Each row of numbers stands for one thing and depends on some of the facts below. Use the named rows to name the rest.

Named rows:
[  9  16   0 -28  -7  -5   9  12   7   6  -1 -12  16 -14  19 -17  -2 -20
   1  26   5   4  35  -1  10  -1  12   4   1  -5   1]: nobrak
[ -8  16   1 -18  -1   1  16  24   5   4 -22 -23  24   9  43  -8   8 -14
 -15  36  -4  20  39   0  14  -4 -10 -29 -18 -19  18]: sokor
[  4   9   6 -18  -7  -3   5   8   9  -1   1 -14  12  -9  12 -16   4 -22
   0  26  -1   6  21   2   5   8  11   4   1 -10   5]: gruzila
[ -8   6  21 -18  -5   0  -6  -9   9 -13  -3 -17  -3  22  16 -33  14 -34
  15   1  14  33   1  13   3  32   5   7  22  -6  15]: treska
[  4 -12  14  23   1  -9   1  12   8 -18  -4 -12  10  21  -5 -17  34  13
 -18  42  -4  25 -37  17   3  -6  -4   4 -37 -12   7]: logi
[  2   7  21   4   2 -13 -15 -31  16  -5  -6   0 -15  -7   6  20   7  -8
   2  27  -3 -20  -1  12  -1   1   2 -14   7 -17 -14]: plafis
[  4   8   3 -30  -8   1   9   9  12   7  -6 -20  18 -12  27 -11  -8 -32
   3  27   1   5  46   3  10  12  12  -6   3  -9   5]: fliror
[-14  -3 -12 -17 -19 -13  14 -21   3   3   5  13   6  12  11  -6   6 -12
  -2   2  13  -9  13  12  -7  -5  16   2  -3 -24  -4]: brogor
[ 13  29 -11 -25   2 -14   1  19   5   4 -42 -16  20  -1  52  -1   6  -7
 -36  36  -7  10  40  -8  25 -32  -3 -22 -11 -21  25]: zeplal
[  9  27   7  -5  -2 -14   3  -9   9   2   7   2   0  -7   3   2   5   0
  11   8  17 -14  19  -3  -1  -7  -9 -10  -2  -2 -18]: mikotur
[ 10  38  -5  -5   6 -14   3   7   9  -4 -21  -8   9   8  39  10  15   5
 -16   0   8  -6  30 -11   2 -23 -32 -39 -19 -22   7]: fludir
[-10   6 -21 -38 -15  -8  26 -11   8  23  -5   4  19   2  31  -4  -6 -18
   6   7  11 -18  47  14   6  -6  13 -10  -6 -20  -5]: drapokol
[  6  15   6 -20  -1  -3   7 -11  18   8  -2 -12   8  -8  26   6 -12 -19
  15  14  12 -16  49   0   4   4  -9 -31   7  -9 -14]: drolin
[ -1  15  -8   2  -6  -2  10  37  21 -25  -8 -17  -5   3  33 -13  24 -25
 -28  10  -8  12  -4 -18   4   1 -18 -17 -34 -39  24]: drekul
[  9  11   5  -8  -7 -11   5  14 -12  -1  19 -10  27 -14 -11 -21  20  -6
 -10  10   1   4  16   3 -18   7  13  17 -11  -1  -2]: dubo
[-33  21  17  -6   1   5  15  22  -4  -2  -8 -14  10   8  18  -9  21  -4
 -10  48 -11  19   8   1   3   2  -9 -22  -9 -30  16]: rilasol
[  5  20  11  -4  -1 -13   1 -14  12  -1   7  -1  -2  -6   5   5   5  -8
  12   8  12 -14  15   3  -6   4  -7 -12  -4  -8 -16]: grostos

Some facts about the things:
[subar,drosi,teflo,klemar,rutrek] Σ neril
[soflik,klekoza,mikotur] Σ trebin
[stilas,livizim,ragron,reti,lesil] Σ mazik
[flafosum,fitra,nobrar] Σ mamam
[dodram,detras,grofes,bisem] Σ meklas
[nobrak,kabi,kestem,bunuk,nafek,fozes] Σ biklak
[trato,desan,stevel,pofun] Σ niskibik
[tridruk,zoton] Σ mifus
[skatror,lubam] Σ grabrak
[stisanem,trinir,mubu,feskis,neril,pligres,greflis] Σ stagre
[mumom,tredumor,pledak,grimugris] Σ lodom
[raplin,driskadul,broskam,grugir,plipavas] Σ klasko
[mograr,lazas,skiru,dibra,stuste,teflek,dakunuk,breflam] Σ lipa
[vaflu] Σ drobrul
[zomak,brasofle,stumezir,rulim,zoplon] Σ lezikles
[braplasas,klasko,fufar,flakli] Σ birovuk
[keplus,mifus,fliror,niskibik,nokla] Σ beplem
[flubres,liser,drubrarin,grenifur,skufek,pifo,vitar] Σ vabim
[grostos,klini,bamim,lunin,pifor,dubo,lipa] Σ gredi
[tulekin,drolin,fadu,mezo,dritru,tilan] Σ tratam
[mume,zalusem,drave,gisu,stipleflak,dralen,ketrom] Σ pladek
[kaguk,fufu,klofer,plafis,vabim,brafli] Σ drupas
[dutral] Σ neru
[gupa,banun] Σ bustan
[fludir,kliklu,drekul,vogan,zeplal] Σ livizim
[skalur,gruzom,reras,tratam] Σ toflali
[sitan,klefur,gakin,plobus,logi,skekles,drepek] Σ stilas
[vabrizus,brokli,lezikles,tofeska,gupli] Σ bave
[grinidri,didripir,klidril] Σ skalur
[bustan,neru,bofi,tedu,mustel,lodom] Σ brogor
[klaflun,daliril,stuklidras] Σ trinir
[repe,luguvun,skunadro,gevaber,keri,mapil] Σ nobrar
[kladrer,duvas,babripa,flakesus] Σ vabrizus
[tulo,sokor] Σ ragron
[treska] Σ nokla
[drobrul,meklas,skagruk,pladek,tutrugru] Σ komis
[triken,zufes,trarum,rorun,rilasol,breka] Σ reti
[dutol,suvin] Σ gupli
[brigrir,trofu,gele,gruzila] Σ drapokol
[bobra,tratre,tobo,daplu,drapokol,ploflil,kinu] Σ gribru
[butri,trebin] Σ bilek
[grabrak,biklak] Σ modil
[flivugek,druner,mesal,tedam] Σ keplus
Π:
soflik Π mikotur Π klekoza
mumom Π pledak Π tredumor Π grimugris
zomak Π brasofle Π zoplon Π rulim Π stumezir
kaguk Π fufu Π plafis Π klofer Π vabim Π brafli
gupa Π banun
skalur Π tratam Π reras Π gruzom
grinidri Π didripir Π klidril
desan Π stevel Π pofun Π trato
detras Π grofes Π bisem Π dodram
klini Π pifor Π dubo Π grostos Π lipa Π lunin Π bamim
dibra Π teflek Π dakunuk Π breflam Π skiru Π stuste Π lazas Π mograr
tulo Π sokor
klasko Π braplasas Π fufar Π flakli
grenifur Π flubres Π drubrarin Π skufek Π vitar Π pifo Π liser
dutol Π suvin
nafek Π fozes Π bunuk Π kestem Π nobrak Π kabi
driskadul Π broskam Π raplin Π plipavas Π grugir
tratre Π bobra Π tobo Π ploflil Π daplu Π kinu Π drapokol
grabrak Π biklak
rutrek Π drosi Π teflo Π klemar Π subar
zoton Π tridruk
niskibik Π nokla Π mifus Π keplus Π fliror
trofu Π brigrir Π gruzila Π gele
lubam Π skatror
gupli Π lezikles Π vabrizus Π tofeska Π brokli
ketrom Π drave Π stipleflak Π dralen Π gisu Π mume Π zalusem
tilan Π dritru Π fadu Π mezo Π tulekin Π drolin
mesal Π flivugek Π druner Π tedam
feskis Π greflis Π mubu Π neril Π stisanem Π trinir Π pligres
lodom Π mustel Π bustan Π neru Π tedu Π bofi
babripa Π duvas Π flakesus Π kladrer
lesil Π reti Π ragron Π stilas Π livizim
vogan Π kliklu Π drekul Π fludir Π zeplal
nobrar Π flafosum Π fitra
trebin Π butri
stuklidras Π daliril Π klaflun
logi Π sitan Π klefur Π gakin Π drepek Π skekles Π plobus
skagruk Π pladek Π drobrul Π tutrugru Π meklas
keri Π mapil Π skunadro Π repe Π luguvun Π gevaber
breka Π rorun Π trarum Π rilasol Π zufes Π triken
Δ a <- subar,drosi,flafosum,nobrak,skatror,stisanem,vaflu,zomak,flubres,teflo,kaguk,dutral,sitan,kabi,banun,grinidri,liser,repe,drubrarin,kladrer,mezo,bamim,tulo,fliror,treska,didripir,fufar,triken,dutol,zufes,brigrir,gisu,bunuk,bobra,zoplon,skunadro,tratre,flakli,daplu,dubo,duvas,zoton,gruzom,reras,gakin,sokor,trofu,skufek,lubam,dralen,drekul,pifo,gele,mustel,druner,tilan,rorun,grugir,gevaber,plipavas,vitar,babripa,lesil,vogan,gruzila,klidril,logi,skagruk,zeplal,skekles,kinu,pligres,fozes,rilasol,breka,tedam
Δ b <- soflik,dodram,trato,tridruk,mumom,raplin,mograr,braplasas,grostos,tulekin,brasofle,mume,gupa,fludir,zalusem,drolin,fadu,tredumor,pledak,klemar,stumezir,brokli,klaflun,rulim,fufu,desan,lazas,stevel,detras,klini,skiru,dibra,kestem,luguvun,kliklu,grimugris,drave,mubu,grofes,lunin,grenifur,klefur,stuste,nafek,driskadul,stipleflak,pifor,butri,tofeska,rutrek,tobo,dritru,suvin,klofer,broskam,plafis,klekoza,teflek,trarum,ketrom,flivugek,mesal,fitra,feskis,dakunuk,brafli,mikotur,plobus,daliril,breflam,flakesus,stuklidras,bisem,pofun,keri,tutrugru,drepek,mapil,greflis
nobrak Θ: keplus
mumom Θ: treska,plobus,drubrarin,nafek
raplin Θ: plafis,bamim
gredi Θ: luguvun
vaflu Θ: mifus,zomak
flubres Θ: tobo,stisanem
tulekin Θ: drobrul,rilasol,didripir
fludir Θ: skufek
sitan Θ: neril
fadu Θ: brasofle
pledak Θ: klidril,teflo
brokli Θ: reras,toflali
rulim Θ: drupas
gribru Θ: gupa,stisanem
komis Θ: tridruk,fozes,teflo
lazas Θ: drekul,rutrek,soflik
stevel Θ: didripir
detras Θ: brasofle,dralen,vabrizus,driskadul
dibra Θ: vitar,flivugek
kliklu Θ: grabrak
klasko Θ: treska,lipa
fufar Θ: logi,vabrizus
triken Θ: stipleflak
bave Θ: dutol
zoplon Θ: tobo,rutrek,trofu,daliril
dubo Θ: dakunuk
biklak Θ: gisu,teflek
gruzom Θ: subar
tratam Θ: drave,mezo
suvin Θ: skalur
ragron Θ: vabim
klekoza Θ: mazik
mamam Θ: bisem
tedu Θ: fufu,birovuk,lunin
pifo Θ: trofu,vitar
mustel Θ: lunin
tilan Θ: breflam
rorun Θ: klaflun
plipavas Θ: tridruk,dutral
fitra Θ: mograr,dodram
brafli Θ: tridruk,dakunuk
mikotur Θ: vabim
nokla Θ: klidril,banun
flakesus Θ: skiru,bamim
drapokol Θ: meklas
ploflil Θ: brigrir
zeplal Θ: mograr,plafis
pofun Θ: plobus,flafosum
skekles Θ: klaflun,treska,zomak
kinu Θ: vogan,mesal,skiru,dritru
tutrugru Θ: stuste,drosi
drepek Θ: broskam
{subar,nobrak,mumom,zomak,braplasas,teflo,tulekin,brasofle,mume,kaguk,sitan,tredumor,klemar,stumezir,repe,mezo,detras,fufar,triken,dutol,brigrir,gisu,bunuk,zoplon,skunadro,dubo,duvas,reras,klofer,sokor,trofu,broskam,dralen,drekul,pifo,flivugek,tilan,grugir,gevaber,fitra,feskis,dakunuk,klidril,stuklidras,zeplal,fozes,rilasol,tedam} χ c
{soflik,dodram,raplin,flubres,grinidri,brokli,fufu,desan,lazas,stevel,bamim,kliklu,lunin,klefur,tratre,tobo,gruzom,suvin,klekoza,druner,plipavas,vitar,babripa,keri,mapil} χ h
{drosi,tridruk,gupa,fludir,zalusem,kabi,liser,kladrer,fliror,luguvun,didripir,nafek,stipleflak,zoton,dritru,daliril,flakesus,logi,skagruk,kinu,pligres,drepek,greflis} χ d
{flafosum,stisanem,drolin,pledak,rulim,drubrarin,klini,skiru,butri,rutrek,teflek,mustel,mesal,mikotur,plobus,bisem} χ g
{trato,skatror,mograr,dutral,fadu,dibra,treska,grimugris,drave,mubu,grenifur,pifor,flakli,tofeska,gakin,plafis,lubam,lesil,vogan,gruzila,pofun,skekles,tutrugru} χ e
{vaflu,grostos,banun,klaflun,tulo,kestem,grofes,zufes,stuste,driskadul,bobra,daplu,skufek,trarum,ketrom,gele,rorun,brafli,breflam,breka} χ f

Which thing is each row?
No name comes twice in this set of rows, the named rows included.
[ -2  12  14 -19  -3  -4  -3   2   9  -3  -4 -18   2   7  11 -26  18 -26
  13   8   6  18   1  13   6  22   6   7   8  -5  11] | flafosum
[-11  24 -10 -22 -13 -25   7 -14  -2   8   1  21  -2  24  -9 -29  33   4
  19 -25  29   2 -30  25  -1  -9   6  32  -6  -7  -3] | klasko
[ 13  24  10   3   1 -14   4  -2  -7   0  25   0  23  -9 -19  -5  15  13
   4  -7  12 -18  24  -2 -27  -4 -11  -7  -8   1 -20] | pledak
[  7  -3  17   4  -5  -3   0  10  -6 -12  27 -17  24  -7 -20 -22  27  -7
 -11   8 -11   2   6   8 -29  22   8  13  -9 -13   3] | fozes
[  2  -3  12 -27  -5  -2  -5 -10  17   4 -18 -19   5 -15  35   6  -9 -34
  -6  50 -14  -1  38  11  15   9  24 -10  13 -19   7] | bamim
[  3   7  20  -4   2 -10 -15 -30  18  -3  -7  -2 -13  -9  13  21   2 -12
   2  30  -3 -19  10  11   3   2   3 -20  12 -19 -13] | skiru
[ -1  16  16 -17  -3  -6  -6   1  10  -7  -2 -14   0  12   4 -33  22 -23
  15   2   9  20 -11  15   5  22   5  15  10  -3  12] | drubrarin
[-14  10 -25 -25  -6  -9  23   0   9  12 -26  -5  23  23  54   2  14  -9
 -19   3  -1  -6  39  10   4 -14 -10 -36 -25 -40  19] | livizim
[  2   6  15 -16   2  -3  -5 -27  23   4 -12 -11  -3  -8  31  21 -12 -22
  12  30   0 -20  42   7   7   7  -1 -35  14 -18 -12] | mograr
[-15 -10 -16 -12  -7  -7  29  -6  10  14 -17  -1  25  29  33  -3  13   4
  -4  21   9   1  17  22   7 -15  -8 -27 -36 -27   4] | stilas
[ -2  18  17 -24   4   2   1 -21  23   5 -12 -19   0  14  34  -5  -2 -30
  36  -5  20   1  38  15   6  25 -18 -34  19  -6  -2] | klaflun
[ -5   3   6   9 -19  -1  11  21  26 -29  27  -6 -25 -11 -13 -19  19 -29
  -1  16  -3   2 -37  -8  -7  18   4  20 -24 -25   0] | trofu
[  1  -7  13  -3  -9   0   4   4  -8 -12  23 -18  25  -2  -4 -20  12 -17
 -13  15  -4   9  30   0 -23  19  13   2   1 -12   2] | dutral
[  7  31 -11 -17 -11  -6  25  10  25   3  10   1  -3 -19  21   2 -18 -20
  21   7  25 -17  36 -20   9  -8 -13 -20 -18  -5 -25] | lazas

Now the same things, written a new way:
Some things and their rows:
[ 46   7 -14 -31 -20  20   3  -7  13   3 -19   4  10 -33  22  11   3  23
  68  -5  -9 -26  38  -6   3  40]: breka
[ 34   3  -2   0  -6  22 -25   9  -4  31  18  -3   4 -16  -9 -20   1  19
  16 -10  -8 -10  48  10   8   9]: duvas
[-43   4   3  -9  -8 -29   0  16 -40  -2 -14  13 -23  20 -23   4  -1 -10
 -25   6  12  11 -16  -4   3 -18]: klemar
[-30 -15  -7  -5  20 -10 -23  13 -25   7   6  29 -28  22 -16  -7  10   6
 -11  21   8   6  38  -7  -2 -10]: fadu
[ 46   7 -15 -31 -18  24   3  -5  11   3 -15   5  10 -33  20   8   2  25
  61  -8  -8 -26  32  -5   3  38]: lesil
[-40   7  -1 -15   5 -28  11  10 -33  -6 -13  29 -19  17 -13   7  -1  -9
 -21  10  17  15 -22 -11   4 -22]: grostos
[-44 -11   4 -21 -13 -27   0  -1 -16  -9 -24   2 -35  23  -8  19   5  -4
  -3  28  13  23  29 -35  -4 -14]: fludir
[ 11 -17 -37   2  11   7 -50   8 -13 -31 -19  -3   4  10   6  16  12  31
  46  -4  -6 -36  -8   3  -4  23]: ketrom
[ 15 -15 -35  -1  20  12 -14   5 -29 -23 -11  33 -12 -10   8  18   7  14
  60  11  -2 -32 -17  -4   4  20]: klini
[-27 -25  -3   1   3 -10 -32  13 -53   9   9  21 -28  20 -31  -5   6   8
  -8  18   1   5  38  -4  -1  -5]: flakesus
[-24 -18  -6 -13  14 -13 -24   8 -37   1   7  37 -21  23 -21  -3   7  12
  -6  18   6  10  32 -11  -2 -11]: raplin
[-19  -7  32  52   4   0  63 -45  45 -24  13 -62  -4  12  16   8  -5 -31
 -73   9 -12  23 -55 -10 -12 -20]: bofi
[ 54   3  -4   2   2  27 -10  19  24  33   1   6  22  -6 -15 -23  -6  14
  41 -15   8  -2  25  13  18  -6]: brigrir
[ -3 -17 -10 -13  24 -25 -16   9 -16 -24  26  39  -8   5   3  14  21   8
  39  25  -8 -27  56  -8   1  21]: kliklu
[  7 -53   0  -4  21  24 -16 -29  -9 -10  31  43  20   0   8  -9  -1   6
   9  13 -19   7  13  -6 -20  35]: nokla
[-27 -17   4 -14  28   6  20 -29  12 -16  17  22  -2 -10  47  -6   6 -13
 -39  16 -14   9   1  -6 -30  34]: gredi
[ 23  27   4 -13 -22   4   7   3   0  20   2  -6  22 -17 -10  -6 -11   8
   6 -23   3  -3  -5  11  11  -8]: dutral

Name these rows:
No name comes twice in this set of rows, the named rows included.
[  2 -36 -16  29  35  21 -27  15 -12  10  -2   6 -37  20 -22 -11  15  13
  29  27  -3 -10  59  -4   7   3] | suvin
[-10  31  21 -46 -37 -20  26   1   6  11 -23  -3   4  -6   6   2  -7   0
 -15  -7  10  21  35 -12  -1  -1] | gakin
[-15 -56   3   6 -36  20 -54 -59 -42   1  32  -8  16  -9  -4  15 -16   7
  -9  10 -13  34 -26 -34 -35  17] | bave
[-31   4  16   3 -14 -37  29 -17 -17 -36 -12 -20 -35  28 -13  32   6  -4
 -31  24   0  14   4 -36   2 -22] | drepek
[ 38  11 -21 -18  -6  32 -21  -8   6  -2 -20  -5  13 -21  22   0   3  38
  35 -24 -13 -25  19   1  -1  35] | skagruk
[ 26  14  15 -31 -20 -10  10  26  24  25 -11  18  28   0 -16 -12  -9  -4
  35 -12  13  11  33   9  14  -7] | drekul
[ 19  33   5 -11 -11   5  22  13  16  24  -4  -8  13 -15  -1 -11  -5  -1
   0 -18   4  -5  -1  16  12  -7] | treska
[-46   8   6 -36  -3 -48   2   3 -64 -35  -4  39 -11  34 -18   9   6  14
 -61  -5  -5   0  -8  -8  -8   6] | tutrugru
[-26 -36  10 -13  17   8  -3  -6  14  10  14  26  27   6  13 -18  -5 -22
  -9   7  -2  20   4  10 -21  18] | bustan
[  9  19  -6 -30   4  10 -19 -12  -7  11  37  18   1 -26  25 -14   9  33
  -6  -3 -12 -14  60  -3 -10  19] | mustel
[-38 -37  20 -18   3  12  23 -26   0  -7 -20  26  -3  21   1 -12  -8 -11
 -55  10  -4  40  -4 -19 -25  16] | ploflil
[-33  -8  20  33  -8   5  21 -18  39   4 -10 -51   5   0  17   3 -10 -47
 -47   5   6  30 -57   5 -16 -13] | vabim
[ -6   0 -13  -8  17 -28 -18  29 -23   3  12  63  12  10 -22  -1  -5  -9
  25   6  22   9 -29   5  15 -30] | dakunuk

Now the same things, written a new way:
Known rows:
[ -1  11 -46 -38 -10 -82  11  10 -54  54  81 -14   3 -59 -70]: lazas
[-10  -6  47 -29  -7 -29  17  68  11   6  49 -13 -10  16 -53]: gupli
[ 46  28   8 -35   0  -3  -6  27 -44  39  91   0 -30 -35 -48]: dakunuk
[  6 -19  34 -82 -20 -22   0  38  -9  13  80  25 -23   3 -55]: dutol
[ 26 -18  -5 -27 -11   9  23  29 -17  50  57 -13  21 -46 -57]: klemar
[-12  -8  13 -46   0  -5  17  80  20  12  50   1   7  -1 -44]: skalur
[ 37 -19  -2  -4 -21 -62  17  10 -20  16  75 -38  20 -32 -46]: fludir
[ 15  -7   2 -37 -16  -2 -10  28 -28  28  76   9 -22   0 -54]: pifor
[ 18 -19   5 -39 -12  -7 -10  29 -25  34  67   5 -15   8 -49]: flivugek
[  11  -30   10  -51  -39 -101   38   32  -35   14   81  -28   46  -54
  -76]: skekles
[ 31 -20  23 -55 -17  -9  37  33  -7  24  69  17  41 -52 -56]: rilasol
[ -6   9   2 -50  23 -63  29  52 -38  64  36  12  20 -26 -82]: trinir
[ 25 -42   4 -35 -17  18  11  44   7  39  62 -14  -1 -15 -41]: grofes
[  5   1  41 -25   4 -35  29  56  -5  18  39 -17   8  -6 -68]: stagre
[ -1 -31 -28 -44 -35 -23  -8  52   4   4  83 -34   7 -14 -31]: mumom
[ 27 -14  26 -68 -11  -2  33  30  -8  25  60   4  30 -54 -65]: flakli
[ 15 -25  -1 -32 -21  17   8  40   2  28  68 -11   4 -19 -40]: brasofle

Which thing is each row?
No name comes twice in this set of rows, the named rows included.
[-12  37  -3 -47  14 -42  20  47 -52  31  46  14  21 -29 -91] | lipa
[ 15  -7 -30 -28   8 -55  -3 -39  25   7  59  11 -30   1 -23] | mikotur
[  2   0 -30 -44 -24 -44 -21  26 -21   1  96 -10 -31  -3 -40] | dibra
[ 15   8 -21 -16  28 -55  34  -4  52 -15  35  16  33 -18 -15] | ragron

